Below is a small trained network, with its code and all its weights. Each question gives an input and a target symbol and asks what happens when units are switched off, that is, made to give their printed mean instead of their output.

import numpy as np


def w(rows, s, z=0):
    codes = np.array(rows[::2]) - 128.0
    scale = np.full(codes.shape[1], s)
    scale[-1] = z or s
    return codes * scale


def f(y):
    return y / 2 * (1 + np.tanh(0.7978845608 * (y + 0.044715 * y**3)))


def softmax(a):
    e = np.exp(a - a.max(-1, keepdims=True))
    return e / e.sum(-1, keepdims=True)


def log_softmax(a):
    a = a - a.max(-1, keepdims=True)
    return a - np.log(np.exp(a).sum(-1, keepdims=True))


def net(x, mask):
    ids = ['βδλξστφψω'.index(c) for c in x.split()]
    T = len(ids)
    res = E[ids] + P[:T]
    r = res
    for j in range(2):
        rows = slice(4 * j, 4 * j + 4)
        q, k, v = (r @ M[0][rows].T for M in (Q, K, V))
        z = softmax(np.where(np.tri(T) > 0, q @ k.T / 4**0.5, -1e9)) @ v
        o = O[0][rows]
        res = res + np.where(mask[j], z, o[:, -1]) @ o[:, :-1]
    y = f(res @ A[0][:, :-1].T + A[0][:, -1])
    res = res + np.where(mask[2:10], y, B[0][:, -1]) @ B[0][:, :-1]
    return log_softmax(res[-1] @ U[:, :-1].T + U[:, -1])


Q, K, V, O, A, B = {}, {}, {}, {}, {}, {}
E = w([
[142,149,61],'β',
[202,42,84],'δ',
[215,113,119],'λ',
[35,123,188],'ξ',
[129,54,197],'σ',
[101,76,31],'τ',
[115,235,140],'φ',
[127,70,203],'ψ',
[139,226,5],'ω',
],0.013)
P = w([
[120,58,1],'0',
[126,58,29],'1',
[131,77,61],'2',
[135,86,101],'3',
[139,91,122],'4',
[147,99,140],'5',
[145,100,155],'6',
[144,98,162],'7',
[148,105,162],'8',
],0.005)
Q[0] = w([
[37,156,129],'head 0',
[145,98,67],'head 0',
[128,197,106],'head 0',
[170,85,145],'head 0',
[100,122,34],'head 1',
[67,197,134],'head 1',
[211,202,165],'head 1',
[254,157,101],'head 1',
],0.021)
K[0] = w([
[38,175,116],'head 0',
[171,163,173],'head 0',
[137,167,58],'head 0',
[163,83,162],'head 0',
[108,90,30],'head 1',
[79,201,89],'head 1',
[210,197,148],'head 1',
[249,126,115],'head 1',
],0.021)
V[0] = w([
[249,161,102],'head 0',
[76,188,104],'head 0',
[99,99,109],'head 0',
[131,112,72],'head 0',
[84,85,253],'head 1',
[121,125,143],'head 1',
[166,141,76],'head 1',
[136,128,121],'head 1',
],0.0065)
O[0] = w([
[251,174,95,151],'head 0',
[107,165,117,134],'head 0',
[93,111,124,151],'head 0',
[130,135,99,183],'head 0',
[55,92,69,3],'head 1',
[124,127,126,112],'head 1',
[175,155,142,179],'head 1',
[137,133,129,135],'head 1',
],0.012,0.0035)
A[0] = w([
[155,181,136,232],'neuron 0',
[122,182,133,85],'neuron 1',
[104,196,253,150],'neuron 2',
[163,47,91,101],'neuron 3',
[111,89,32,135],'neuron 4',
[145,187,208,64],'neuron 5',
[112,143,215,48],'neuron 6',
[78,219,49,1],'neuron 7',
],0.016,0.0055)
B[0] = w([
[62,183,112,254],'neuron 0',
[168,102,121,153],'neuron 1',
[220,195,153,170],'neuron 2',
[185,123,194,199],'neuron 3',
[127,70,56,184],'neuron 4',
[140,51,82,169],'neuron 5',
[187,131,150,128],'neuron 6',
[122,70,254,160],'neuron 7',
],0.029,0.0093)
U = w([
[36,70,143,155],'β',
[35,114,246,143],'δ',
[81,199,93,182],'λ',
[212,161,122,35],'ξ',
[128,4,255,71],'σ',
[143,125,156,112],'τ',
[230,92,232,2],'φ',
[163,191,235,163],'ψ',
[196,96,82,208],'ω',
],0.0074,0.0071)

Each question gives the input, a string of symbols that net reads in full, and the target symbol t.
The units are the heads (4 rows each of Q, K, V and O) and the neurons (one row each of A and B). Each row of codes is followed by its name. A weight is (code - 128) times the scale printed after its matrix; where a second scale follows, it is the last column's (O, A, B and U).
mask holds one flag per unit, heads first, then neurons. A switched-off unit (its flag False) gives its mean, the last column of its rows in O or B, instead of its output. The means were averaged over made-up inputs and are rounded, as every weight is.
A unit's drop is (log p(t) with every unit on - log p(t) with that unit switched off) / (log p(t) with every unit on - log p(t) with every unit switched off).
The circuit of an input: a set's keep is (log p(t) with only the set's units on - log p(t) with every unit switched off) / (log p(t) with every unit on - log p(t) with every unit switched off). Starting from all 10 units, units are removed one at a time, each time the one whose removal leaves the highest keep (on an exact tie, the one counted first), for as long as the keep stays at least 0.8.
circuit, biggest first: the units of the circuit, biggest drop first
most important unit: the unit with the biggest drop
top k neurons: the k neurons with the biggest drops, biggest first
which heads matter: for each layer, one digit per head in row order, 1 if its drop is at least 0.15 and else 0, layers parted by /
drop when u is switched off: that unit's drop, to one decimal
input τ λ λ τ, target ψ: which heads matter -> 11
input τ τ σ λ, target ψ: top 3 neurons -> (neuron 4; neuron 3; neuron 5)
input φ ξ ψ ξ φ τ ψ β, target λ: which heads matter -> 00
input δ λ β, target λ: which heads matter -> 01
input φ τ τ φ τ, target λ: which heads matter -> 11
input δ τ ξ δ δ ω φ, target ξ: circuit, biggest first -> (neuron 5; neuron 2)
input λ ω φ, target ξ: most important unit -> head 1
input ξ τ τ τ τ ω, target δ: circuit, biggest first -> (neuron 7; neuron 0)
input τ λ λ, target ψ: top 3 neurons -> (neuron 3; neuron 4; neuron 0)
input ξ τ ξ τ, target β: top 2 neurons -> (neuron 2; neuron 1)
input τ φ φ τ, target λ: top 4 neurons -> (neuron 7; neuron 5; neuron 2; neuron 1)
input τ τ τ λ β τ, target ψ: drop when head 1 is switched off -> 2.7
input φ λ τ λ ψ σ, target σ: drop when head 0 is switched off -> 0.2
input β ξ ξ δ φ φ σ ξ ψ, target σ: drop when head 1 is switched off -> 6.5
